Here is a tiny trained network, its code and every weight. The questions are about switching its units off for an input and a target symbol, where a switched-off unit gives its printed mean instead of its output.

import numpy as np


def w(rows, s, z=0):
    codes = np.array(rows[::2]) - 128.0
    scale = np.full(codes.shape[1], s)
    scale[-1] = z or s
    return codes * scale


def norm(h):
    return h / np.sqrt((h * h).mean(-1, keepdims=True) + 1e-5)


def f(y):
    return y / 2 * (1 + np.tanh(0.7978845608 * (y + 0.044715 * y**3)))


def softmax(a):
    e = np.exp(a - a.max(-1, keepdims=True))
    return e / e.sum(-1, keepdims=True)


def log_softmax(a):
    a = a - a.max(-1, keepdims=True)
    return a - np.log(np.exp(a).sum(-1, keepdims=True))


def net(x, mask):
    ids = ['αβγδεζθλμξπστφψ'.index(c) for c in x.split()]
    T = len(ids)
    res = E[ids] + P[:T]
    u = 0
    for l in range(3):
        q, k, v = (norm(res) @ M[l].T for M in (Q, K, V))
        z = softmax(np.where(np.tri(T) > 0, q @ k.T / 2**0.5, -1e9)) @ v
        res = res + np.where(mask[u], z, O[l][:, -1]) @ O[l][:, :-1]
        u += 1
        y = f(norm(res) @ A[l][:, :-1].T + A[l][:, -1])
        res = res + np.where(mask[u : u + 4], y, B[l][:, -1]) @ B[l][:, :-1]
        u += 4
    return log_softmax(norm(res)[-1] @ U[:, :-1].T + U[:, -1])


Q, K, V, O, A, B = {}, {}, {}, {}, {}, {}
E = w([
[155,120,130,46],'α',
[97,92,99,126],'β',
[141,145,89,57],'γ',
[129,164,144,134],'δ',
[116,76,104,120],'ε',
[106,120,116,146],'ζ',
[120,130,91,105],'θ',
[45,62,117,254],'λ',
[181,191,145,58],'μ',
[129,146,95,93],'ξ',
[161,193,81,81],'π',
[83,130,134,225],'σ',
[138,111,127,74],'τ',
[160,129,109,53],'φ',
[143,204,154,136],'ψ',
],0.019)
P = w([
[219,185,117,156],'0',
[139,246,195,36],'1',
[21,159,167,73],'2',
[229,89,193,100],'3',
[103,157,127,80],'4',
[141,207,191,105],'5',
[227,1,213,106],'6',
[53,145,115,169],'7',
],0.011)
Q[0] = w([
[128,109,72,131],'L0H0',
[2,223,70,60],'L0H0',
],0.0078)
K[0] = w([
[27,52,156,65],'L0H0',
[254,109,46,239],'L0H0',
],0.009)
V[0] = w([
[174,72,160,163],'L0H0',
[42,147,2,117],'L0H0',
],0.0099)
O[0] = w([
[31,103,100,80,58],'L0H0',
[150,157,255,118,252],'L0H0',
],0.0075,0.003)
A[0] = w([
[141,87,101,35,4],'L0N0',
[153,151,47,240,69],'L0N1',
[245,216,227,142,239],'L0N2',
[42,2,67,115,34],'L0N3',
],0.0092,0.0019)
B[0] = w([
[34,126,85,255,139],'L0N0',
[166,145,99,166,130],'L0N1',
[120,51,83,137,247],'L0N2',
[137,169,131,102,154],'L0N3',
],0.01,0.011)
Q[1] = w([
[226,55,3,195],'L1H0',
[92,154,181,93],'L1H0',
],0.0048)
K[1] = w([
[160,40,85,134],'L1H0',
[73,3,101,129],'L1H0',
],0.0068)
V[1] = w([
[10,178,99,138],'L1H0',
[57,123,139,146],'L1H0',
],0.011)
O[1] = w([
[213,125,99,91,13],'L1H0',
[148,99,156,10,4],'L1H0',
],0.011,0.00026)
A[1] = w([
[113,196,119,149,3],'L1N0',
[172,94,14,126,126],'L1N1',
[239,13,92,201,155],'L1N2',
[184,185,166,255,126],'L1N3',
],0.0081,0.0053)
B[1] = w([
[76,46,183,212,110],'L1N0',
[176,79,129,161,179],'L1N1',
[251,50,200,125,254],'L1N2',
[160,111,106,139,151],'L1N3',
],0.014,0.0058)
Q[2] = w([
[56,197,153,107],'L2H0',
[105,165,250,150],'L2H0',
],0.011)
K[2] = w([
[152,109,235,190],'L2H0',
[98,95,106,2],'L2H0',
],0.0059)
V[2] = w([
[147,219,1,114],'L2H0',
[189,126,160,235],'L2H0',
],0.0084)
O[2] = w([
[107,42,9,33,2],'L2H0',
[143,36,118,218,226],'L2H0',
],0.014,0.0013)
A[2] = w([
[230,84,143,154,189],'L2N0',
[190,107,91,191,249],'L2N1',
[118,99,81,86,225],'L2N2',
[149,105,137,9,160],'L2N3',
],0.012,0.0018)
B[2] = w([
[47,42,140,106,254],'L2N0',
[125,164,132,54,223],'L2N1',
[191,252,67,84,162],'L2N2',
[59,145,142,58,212],'L2N3',
],0.011,0.0081)
U = w([
[231,2,155,145,251],'α',
[168,43,172,64,81],'β',
[160,150,104,150,95],'γ',
[128,147,111,119,49],'δ',
[218,223,221,156,208],'ε',
[58,112,134,109,22],'ζ',
[49,113,104,165,61],'θ',
[91,141,154,209,218],'λ',
[81,104,61,139,92],'μ',
[89,140,112,94,135],'ξ',
[105,120,76,138,68],'π',
[119,175,131,59,132],'σ',
[188,155,113,158,139],'τ',
[32,129,114,169,209],'φ',
[44,117,101,131,112],'ψ',
],0.01,0.0032)

Each question gives the input, a string of symbols that net reads in full, and the target symbol t.
The units are the heads (2 rows each of Q, K, V and O) and the neurons (one row each of A and B). Each row of codes is followed by its name. A weight is (code - 128) times the scale printed after its matrix; where a second scale follows, it is the last column's (O, A, B and U).
mask holds one flag per unit, layer by layer, with each layer's heads first. A switched-off unit (its flag False) gives its mean, the last column of its rows in O or B, instead of its output. The means were averaged over made-up inputs and are rounded, as every weight is.
A unit's drop is (log p(t) with every unit on - log p(t) with that unit switched off) / (log p(t) with every unit on - log p(t) with every unit switched off).
The circuit of an input: a set's keep is (log p(t) with only the set's units on - log p(t) with every unit switched off) / (log p(t) with every unit on - log p(t) with every unit switched off). Starting from the 12 units with the biggest drops (on a tie, the unit counted first), units are removed one at a time, each time the one whose removal leaves the highest keep (on an exact tie, the one counted first), for as long as the keep stays at least 0.8.
units of the circuit, in order: the units of the circuit, biggest drop first
unit that matters most: the unit with the biggest drop
top k neurons: the k neurons with the biggest drops, biggest first
top k neurons in layer l: the k neurons of layer l with the biggest drops, biggest first
drop when u is switched off: that unit's drop, to one decimal
input β ψ δ α π, target ε: unit that matters most : L0H0
input β λ σ δ α, target ε: top 2 neurons : L1N2, L2N0
input θ φ φ π β α θ θ, target λ: units of the circuit, in order : L2H0, L1H0
input β β μ β β, target ε: top 2 neurons : L0N2, L2N0
input θ β β θ λ π π δ, target λ: top 4 neurons : L1N1, L1N2, L2N0, L2N3
input β β δ ξ ζ, target ε: top 2 neurons : L2N0, L0N0
input β ζ ξ γ β θ α ξ, target ε: units of the circuit, in order : L2H0, L0N2
input β θ π γ θ λ θ γ, target ε: top 3 neurons : L1N2, L0N2, L2N3
input β β δ θ ψ δ τ μ, target ε: top 3 neurons : L2N0, L1N2, L2N3
input β π β α ψ, target ε: top 3 neurons : L0N0, L2N0, L1N2
input θ α ξ β ψ, target λ: top 2 neurons : L0N2, L1N2
input β θ θ π μ, target ε: top 4 neurons : L1N2, L0N2, L2N0, L2N3
input β ψ π β γ ξ π ζ, target ε: top 2 neurons : L0N2, L2N0
input β σ β ξ δ, target ε: units of the circuit, in order : L2H0
input θ δ π β β, target λ: top 2 neurons : L0N2, L1N2
input β ψ ψ β τ θ, target ε: top 2 neurons in layer 1 : L1N2, L1N3
input β π θ ξ β δ β φ, target ε: top 2 neurons : L0N2, L1N2
input β τ δ π ξ β λ β, target ε: top 2 neurons in layer 2 : L2N0, L2N3
input θ ζ ψ θ ξ, target λ: top 2 neurons in layer 0 : L0N0, L0N2
input β θ ψ δ ψ π β γ, target ε: top neuron : L0N2
input β β β β α, target ε: top 3 neurons in layer 2 : L2N0, L2N3, L2N1
input θ δ ψ β β, target λ: drop when L0H0 is switched off : 0.1
input β θ μ β ξ, target ε: drop when L2N0 is switched off : 0.3
input β β β β ψ β σ ψ, target ε: drop when L0H0 is switched off : 3.8
input θ ξ σ α σ β δ ψ, target λ: drop when L1H0 is switched off : 1.2
